Read these off the matrix that follows. Rows and columns are numbered from 0.
1) The entry in the top-left corner?
2) The entry at row 2, column 0?
3) The entry in row 0 and column 1?
4) The entry just left of 138?
5) The entry directly above the smallest entry?
6) The entry in the top-right corner?
7) The bottom-left entry?
8) The entry in the bottom-right corner?
[[133 128 128 124 128 128 127 127 131 135]
 [123 145 130 131 133 105 129 128 126 123]
 [121 128 138 127 121 122 129 129 136 127]
 [130 136 135 124 133 135 132 126 124 132]]
1) 133
2) 121
3) 128
4) 128
5) 128
6) 135
7) 130
8) 132

B =
[[126 133 128 125 132 134 130 126 127 120 135 132 136 133 138]
 [116 128 123 128 120 128 123 136 120 130 135 127 134 130 121]
 [123 137 135 130 114 133 128 127 134 115 123 132 124 122 137]
 [136 138 119 123 126 139 135 126 114 124 125 130 126 121 125]
 [120 126 129 124 127 141 127 138 124 122 125 136 144 142 126]
 [137 130 124 134 131 127 146 124 135 119 111 125 128 127 127]
 [122 142 112 119 114 121 131 114 116 138 109 119 115 127 131]
 [134 138 129 117 136 145 142 116 108 138 121 122 126 149 105]]
Counting starts at 0.
Give the top-right entry.
138
Give the entry in the top-left corner.
126
The entry at row 1, column 0 is 116
Give the entry in the bottom-right corner.
105
The entry at row 2, column 0: 123
The entry in row 0 and column 2 is 128
Give the bottom-left entry.
134
The entry directly above the smallest entry is 131
The entry in row 1 and column 1 is 128
Give the entry in row 0 and column 1.
133
Give the bottom entry of the column that holds the largest entry.
149
The top entry of the column that holds the largest entry: 133
Give the entry directly above the largest entry.
127
Give the entry directly above 112.
124
The entry at row 1, column 2: 123

M =
[[111 103 116 127 115 105 117 114 148 123 145 131 135 112 144 111]
 [116 121 133 139 117 125 129 119 139 138 136 122 129 133 135 119]
 [113 124 131 136 113 130 138 113 140 144 138 121 134 137 137 121]
 [106 119 130 135 106 126 133 106 134 142 132 112 126 134 131 112]
 [129 120 130 134 132 118 118 132 137 123 134 134 128 121 135 123]
 [129 142 133 123 124 146 137 128 108 134 110 113 118 143 109 137]
 [119 124 122 124 118 129 137 117 133 134 134 124 135 130 133 126]
 [136 125 128 128 138 119 113 137 123 114 121 132 120 118 122 125]
 [113 134 151 152 111 140 135 114 123 150 118 102 113 151 118 114]
 [137 132 127 125 138 126 121 136 120 119 122 134 124 121 123 130]]
The last entry, reading row by row: 130
The entry in the bottom-left corner -> 137
Report the 2nd smallest entry.
103
The 4th entry, reading row by row is 127
The first entry on the main diagonal is 111
Report the third entry, reading row by row.
116
The entry just left of the smallest entry -> 118
The 4th-last entry, reading row by row is 124
The bottom entry of the column that holds the largest entry is 125
The second entry on the diagonal from the top-right corner: 135
Report the largest entry in the last column.
137
Report the entry directly above the smallest entry.
132
The smallest entry in the first column: 106
The first entry of the smallest entry's row is 113
Report the largest entry in the last row.
138
Report the largest entry.
152
The entry directly above 108: 137
The top-right entry -> 111
The fifth entry from the end, reading row by row -> 134
Report the second entry on the main diagonal.
121
The last entry of the largest entry's row -> 114
The 3rd entry on the diagonal from the top-right corner -> 137
